Below are the code and all the weights of a small trained network. Each question names an input and a class and asks about switching units off, where a switched-off unit gives its printed mean instead of its output.

import numpy as np


def w(rows, s, z=0):
    codes = np.array(rows[::2]) - 128.0
    scale = np.full(codes.shape[1], s)
    scale[-1] = z or s
    return codes * scale


def norm(h):
    return h / np.sqrt((h * h).mean(-1, keepdims=True) + 1e-5)


def f(y):
    return np.maximum(y, 0)


def log_softmax(a):
    a = a - a.max(-1, keepdims=True)
    return a - np.log(np.exp(a).sum(-1, keepdims=True))


def net(x, mask):
    res = np.array(x, float).reshape(1, 5) / 4 @ E
    u = 0
    for l in range(2):
        y = f(norm(res) @ A[l][:, :-1].T + A[l][:, -1])
        res = res + np.where(mask[u : u + 9], y, B[l][:, -1]) @ B[l][:, :-1]
        u += 9
    return log_softmax(norm(res)[-1] @ U[:, :-1].T + U[:, -1])


A, B = {}, {}
E = w([
[78,165,158,124,66,124],'x0',
[120,97,166,245,102,131],'x1',
[185,109,198,108,122,34],'x2',
[115,134,212,114,168,179],'x3',
[91,57,184,150,188,90],'x4',
],0.011)
A[0] = w([
[124,156,155,39,107,195,67],'0.n1',
[229,144,76,95,73,95,101],'0.n2',
[8,113,102,142,96,126,16],'0.n3',
[110,161,152,101,134,151,53],'0.n4',
[93,190,204,39,78,189,3],'0.n5',
[133,148,121,227,52,128,37],'0.n6',
[148,99,47,110,222,204,43],'0.n7',
[30,123,56,119,105,146,94],'0.n8',
[127,113,188,147,101,53,124],'0.n9',
],0.016,0.0058)
B[0] = w([
[164,220,202,141,149,144,213],'0.n1',
[56,205,178,71,74,74,240],'0.n2',
[67,134,49,163,182,11,198],'0.n3',
[135,173,171,152,152,144,154],'0.n4',
[251,242,177,203,190,173,222],'0.n5',
[164,132,138,172,20,181,230],'0.n6',
[66,64,145,26,97,245,241],'0.n7',
[198,166,23,148,209,130,232],'0.n8',
[164,14,71,85,180,145,254],'0.n9',
],0.018,0.0074)
A[1] = w([
[164,196,122,156,95,59,67],'1.n1',
[65,145,61,173,180,103,4],'1.n2',
[135,45,202,205,116,153,33],'1.n3',
[78,146,128,107,111,134,89],'1.n4',
[31,188,84,141,140,116,66],'1.n5',
[147,48,148,94,150,53,110],'1.n6',
[64,177,234,124,54,54,96],'1.n7',
[193,164,95,30,128,63,115],'1.n8',
[141,114,127,251,14,155,48],'1.n9',
],0.017,0.0037)
B[1] = w([
[41,59,167,87,184,160,223],'1.n1',
[162,155,32,128,235,75,192],'1.n2',
[18,96,151,170,248,80,209],'1.n3',
[108,143,115,105,102,173,168],'1.n4',
[206,167,67,141,97,97,187],'1.n5',
[203,91,197,164,103,138,253],'1.n6',
[63,82,114,148,217,14,228],'1.n7',
[185,161,135,118,4,130,251],'1.n8',
[47,105,59,225,13,183,251],'1.n9',
],0.02,0.0071)
U = w([
[138,219,74,77,58,132,3],'0',
[74,140,156,50,85,8,126],'1',
[227,72,181,103,79,86,140],'2',
[157,216,217,160,195,172,174],'3',
[55,73,59,215,57,146,111],'4',
[71,93,144,37,129,220,160],'5',
[142,31,179,195,193,109,187],'6',
[157,143,17,166,176,79,109],'7',
],0.017,0.0038)

Each question gives the input, the list of numbers given to net, and the class t.
The units are the neurons (one row each of A and B). Each row of codes is followed by its name. A weight is (code - 128) times the scale printed after its matrix; where a second scale follows, it is the last column's (A, B and U).
mask holds one flag per neuron, layer by layer. A switched-off neuron (its flag False) gives its mean, the last column of its row in B, instead of its output. The means were averaged over made-up inputs and are rounded, as every weight is.
A unit's drop is (log p(t) with every unit on - log p(t) with that unit switched off) / (log p(t) with every unit on - log p(t) with every unit switched off).
The circuit of an input: a set's keep is (log p(t) with only the set's units on - log p(t) with every unit switched off) / (log p(t) with every unit on - log p(t) with every unit switched off). Starting from the 12 units with the biggest drops (on a tie, the unit counted first), units are removed one at a time, each time the one whose removal leaves the highest keep (on an exact tie, the one counted first), for as long as the keep stays at least 0.8.
circuit, biggest first: the units of the circuit, biggest drop first
unit that matters most: the unit with the biggest drop
top k neurons: the k neurons with the biggest drops, biggest first
top k neurons in layer l: the k neurons of layer l with the biggest drops, biggest first
drop of u: that unit's drop, to one decimal
input [-3,-4,-3,3,-7], class 3: unit that matters most -> 0.n1
input [-7,-6,5,-5,3], class 1: top 3 neurons in layer 0 -> (0.n2 0.n8 0.n9)
input [-6,-2,1,-5,3], class 5: top 2 neurons in layer 0 -> (0.n7 0.n3)
input [3,5,-5,0,6], class 7: circuit, biggest first -> (0.n3 1.n2)
input [3,-1,2,-2,-8], class 1: top 2 neurons -> (0.n2 1.n7)
input [8,-1,7,0,6], class 2: top 2 neurons -> (0.n9 1.n6)
input [8,3,8,-7,-6], class 1: top 4 neurons -> (0.n2 1.n7 0.n5 0.n8)
input [-1,-8,-7,5,5], class 3: top 3 neurons in layer 0 -> (0.n1 0.n5 0.n9)
input [-1,2,-5,-8,1], class 7: top 3 neurons -> (0.n8 0.n3 1.n2)
input [3,2,-8,5,-4], class 3: top 2 neurons in layer 0 -> (0.n5 0.n1)
input [-3,-2,-2,-5,-4], class 0: top 2 neurons in layer 0 -> (0.n8 0.n7)
input [1,-5,-7,-3,4], class 7: top 2 neurons -> (0.n8 0.n3)
input [-8,1,0,-5,-1], class 5: top 3 neurons in layer 0 -> (0.n7 0.n3 0.n1)
input [-6,6,7,1,-8], class 1: circuit, biggest first -> (0.n2)
input [7,6,-5,8,-5], class 3: top 3 neurons -> (0.n5 0.n1 0.n4)
input [-2,3,-5,5,2], class 5: top 2 neurons -> (0.n7 1.n9)
input [6,8,-6,7,7], class 7: top 2 neurons in layer 0 -> (0.n3 0.n7)
input [-8,0,-5,3,4], class 5: drop of 1.n6 -> 0.0
input [-7,-6,-6,-6,-6], class 0: drop of 0.n9 -> 0.2
input [-7,-7,3,-7,-1], class 1: drop of 0.n2 -> 0.4
input [-8,-6,-8,3,2], class 5: drop of 0.n7 -> 1.3
input [6,0,-1,0,-1], class 3: circuit, biggest first -> (0.n5)
